Below are the code and all the weights of a small trained network. Each question names an input and a class and asks about switching units off, where a switched-off unit gives its printed mean instead of its output.

import numpy as np


def w(rows, s, z=0):
    codes = np.array(rows[::2]) - 128.0
    scale = np.full(codes.shape[1], s)
    scale[-1] = z or s
    return codes * scale


def f(y):
    return np.maximum(y, 0)


def log_softmax(a):
    a = a - a.max(-1, keepdims=True)
    return a - np.log(np.exp(a).sum(-1, keepdims=True))


def net(x, mask):
    res = np.array(x, float).reshape(1, 8) / 4 @ E
    y = f(res @ A[0][:, :-1].T + A[0][:, -1])
    res = res + np.where(mask, y, B[0][:, -1]) @ B[0][:, :-1]
    return log_softmax(res[-1] @ U[:, :-1].T + U[:, -1])


A, B = {}, {}
E = w([
[53,24,124,159,104],'x0',
[37,176,209,133,145],'x1',
[128,128,128,128,127],'x2',
[128,128,128,128,128],'x3',
[160,74,160,87,232],'x4',
[148,145,117,254,162],'x5',
[128,129,128,128,128],'x6',
[206,90,214,136,83],'x7',
],0.0087)
A[0] = w([
[52,170,124,123,171,44],'neuron 1',
[76,172,49,127,167,69],'neuron 2',
[169,175,101,105,142,59],'neuron 3',
[204,100,238,157,51,2],'neuron 4',
[124,114,119,61,106,13],'neuron 5',
[87,80,109,135,134,127],'neuron 6',
[155,175,140,121,159,60],'neuron 7',
[150,138,127,233,202,53],'neuron 8',
[189,66,62,136,112,70],'neuron 9',
[147,121,146,183,130,107],'neuron 10',
[174,195,137,127,142,47],'neuron 11',
[145,121,149,112,173,131],'neuron 12',
[126,114,140,92,111,121],'neuron 13',
[152,109,171,117,200,74],'neuron 14',
[120,179,108,160,3,137],'neuron 15',
[129,123,26,111,152,42],'neuron 16',
[136,144,127,183,119,128],'neuron 17',
[192,119,66,118,118,62],'neuron 18',
[143,112,128,121,155,137],'neuron 19',
[104,81,121,149,114,44],'neuron 20',
[133,81,130,100,240,115],'neuron 21',
[150,111,141,128,192,149],'neuron 22',
[117,130,131,5,97,94],'neuron 23',
[74,24,137,166,103,36],'neuron 24',
[117,178,102,134,65,28],'neuron 25',
[181,232,143,100,145,57],'neuron 26',
[110,135,130,93,93,118],'neuron 27',
[71,170,249,144,143,67],'neuron 28',
[147,131,122,184,136,74],'neuron 29',
[108,136,157,134,141,24],'neuron 30',
[130,112,131,85,94,93],'neuron 31',
],0.016,0.0022)
B[0] = w([
[186,56,142,131,147,207],'neuron 1',
[86,73,125,93,201,221],'neuron 2',
[94,118,161,155,113,174],'neuron 3',
[80,26,123,88,228,224],'neuron 4',
[149,175,126,146,147,177],'neuron 5',
[79,135,160,150,115,189],'neuron 6',
[89,130,152,149,113,169],'neuron 7',
[152,222,133,148,181,223],'neuron 8',
[223,91,146,153,90,209],'neuron 9',
[135,167,132,132,160,171],'neuron 10',
[85,127,163,164,108,179],'neuron 11',
[109,134,98,97,110,170],'neuron 12',
[136,157,136,139,152,163],'neuron 13',
[121,137,77,83,97,193],'neuron 14',
[118,168,50,54,66,252],'neuron 15',
[155,51,148,121,167,198],'neuron 16',
[145,178,124,124,150,174],'neuron 17',
[199,100,138,147,94,187],'neuron 18',
[129,131,111,112,109,154],'neuron 19',
[93,136,151,145,105,176],'neuron 20',
[96,153,62,70,83,220],'neuron 21',
[121,143,97,94,99,181],'neuron 22',
[149,210,135,164,180,230],'neuron 23',
[51,140,181,177,86,237],'neuron 24',
[112,137,82,84,93,195],'neuron 25',
[61,115,180,176,90,211],'neuron 26',
[142,156,118,130,150,173],'neuron 27',
[252,82,131,152,86,238],'neuron 28',
[155,169,131,143,150,170],'neuron 29',
[156,118,136,138,113,152],'neuron 30',
[148,158,135,143,150,172],'neuron 31',
],0.035,0.012)
U = w([
[117,156,43,8,51,119],'0',
[176,243,135,134,219,92],'1',
[50,107,207,166,51,126],'2',
[254,49,141,117,78,54],'3',
[117,32,126,47,229,252],'4',
],0.0083,0.0035)

Each question gives the input, the list of numbers given to net, and the class t.
The units are the neurons (one row each of A and B). Each row of codes is followed by its name. A weight is (code - 128) times the scale printed after its matrix; where a second scale follows, it is the last column's (A, B and U).
mask holds one flag per neuron, in row order. A switched-off neuron (its flag False) gives its mean, the last column of its row in B, instead of its output. The means were averaged over made-up inputs and are rounded, as every weight is.
A unit's drop is (log p(t) with every unit on - log p(t) with that unit switched off) / (log p(t) with every unit on - log p(t) with every unit switched off).
unit that matters most: the unit with the biggest drop
top k neurons: the k neurons with the biggest drops, biggest first
drop when u is switched off: that unit's drop, to one decimal
input [-7,-2,-3,0,4,-4,-2,-2], class 2: top neuron : [neuron 26]
input [-3,8,6,6,-7,-1,-8,-4], class 3: top 2 neurons : [neuron 28; neuron 1]
input [-2,-5,6,-7,-7,7,8,4], class 0: top 2 neurons : [neuron 15; neuron 23]
input [-1,4,-3,-7,2,-6,6,8], class 4: top 2 neurons : [neuron 4; neuron 8]
input [-1,8,8,5,0,2,-5,7], class 3: top 2 neurons : [neuron 28; neuron 2]
input [6,2,3,-1,-4,6,2,2], class 1: top 2 neurons : [neuron 8; neuron 26]
input [-1,2,-5,-1,-2,-8,4,-8], class 1: top 3 neurons : [neuron 23; neuron 4; neuron 5]
input [-8,7,3,-7,-1,-5,0,8], class 2: top 2 neurons : [neuron 26; neuron 11]
input [8,5,3,2,7,3,8,3], class 2: top 4 neurons : [neuron 24; neuron 15; neuron 6; neuron 25]
input [-4,-7,-3,-6,-4,-7,5,-7], class 1: top 3 neurons : [neuron 23; neuron 28; neuron 4]
input [0,-4,4,-2,1,2,1,-6], class 4: top 2 neurons : [neuron 2; neuron 28]
input [2,-8,2,-5,-5,-7,-2,6], class 3: top 2 neurons : [neuron 9; neuron 18]
input [6,1,-4,0,5,-6,-2,4], class 1: top 3 neurons : [neuron 23; neuron 15; neuron 26]
input [-5,3,-4,7,6,5,4,3], class 0: unit that matters most : neuron 14
input [4,5,-3,4,0,4,-4,0], class 3: drop when neuron 28 is switched off : 4.1
input [8,-6,-8,-8,4,-3,-6,1], class 2: drop when neuron 24 is switched off : 1.1
input [-5,-5,-7,-1,-2,-3,4,-4], class 2: drop when neuron 1 is switched off : 0.3
